Each row has a name. Each question is about the rows just above it.

Z: [117 133 118 168]
C: [ 85 133 118  84]
Y: [200 126 118 201]
Y without one entry, shuffled: [201 118 200]. Gone: -> [126]
Which entry of Z is missing from [168 117 133]? -> [118]
Shuffled Y with one entry gone: [118 126 200], missing -> [201]
C without one entry, shuffled: [ 85 118 133]. Gone: -> [84]
Y without one entry, shuffled: [201 126 118]. Gone: -> [200]

T: [100 103  77 138 169 166 105 146 118 133 155 117 133]
L: [160 145 125  83 124 145 143 129 146 124 151  91 135]
V: [144 168 115 108  74 135 154 143 169 153 140 140 135]
P: [100 103  77 138 169 166 105 146 118 133 155 168 133]
G: [175 166 157  85 142 135 153  99 117 109 152 121 104]
K: [ 89  93 104 160 123 104  86 103 123 107  96 113 114]
Which entry of P is missing from [100 118 168 138 133 169 105  77 103 146 166 133]? -> [155]
L without one entry, shuffled: [146 125 124 160  91 124 145  83 143 129 145 151]. Gone: -> [135]
P without one entry, shuffled: [169 155 166 133 146 118 168 133 138  77 105 103]. Gone: -> [100]
T without one entry, shuffled: [ 77 166 155 105 133 117 133 118 169 100 146 138]. Gone: -> [103]
L without one entry, shuffled: [143 124 151 125 145 124 145  83 160  91 129 135]. Gone: -> [146]

X: [147 146 159  99 157 163  85  89 175 150 119 151 160  96  85 147 173  83
 167  89 133 156 104  93  93 103 157 107  84 121 153 181]
N: [163  96 158 164  99  99 122 157 111 144 167  97  98 106 119 101 119 127
 105 117  93 115 165 107 110 127 158 165 152 100  96 127]
U: [ 78 158  81  88 151 149 139  97 135 114  79 154 152 156 141 151 123 135
 144 144 162 135  85 154 150 127  82  83 105 159 155 114]
W: [118  97 109 148  89  87 139 149  85 152 139  96  90 131 137 103  93 144
  87 140 101 105 143 135 137 143 113 144 153 118  90  87]
E: [170  81 170 144  95  99  83 106 117 105 158  88  94  72  86  93 131  88
 102  86  76 106 150  71  77 111 166 153 121  73  87 140]
J: [168  89 164 165  94  94 115 156 166 172 171  90  92  96 112  94 118 120
 101 109  85 111 167  97 101 122 163 167 150  90  89 128]
Which entry of U is missing from [144  82 152  88 114 149 135 123 154 105 144  83  78 158 150 141 135 155
  85 156  81 151  97 127 154 135 114 151  79 159 139]? -> [162]
E without one entry, shuffled: [ 88  88 111 144 117 150  76 106  87  86 102 131  77 121  95  71  99  94
  86  72  81 170 166  73 106  83 158 170  93 140 153]. Gone: -> [105]
X without one entry, shuffled: [121  85 163 119 153  89  89  83 103 181 104 156  84 147 160 107 159 167
 157 133 157  85 150  99 146  93 175  96 147 173  93]. Gone: -> [151]
J without one entry, shuffled: [ 97  94 172  89  89  85 167 120  94 122 101 118 111  94 166 156 150 168
  92  90 112 128 167  96 163 165 101 109 164 115  90]. Gone: -> [171]
J without one entry, shuffled: [167  94 101 128  94  92 163 112  90  89 167  90  96  85 120 101 115  97
 164 171  94 172 118 122 168 150 166 111 156 109  89]. Gone: -> [165]
Shuffled N with one entry gone: [ 96  99 127 158 165 111  96 157 127 164 122 115 127 110 117 105 158 167
 100 119 101 144  98 106 165 119 152 163  93  99  97], missing -> [107]

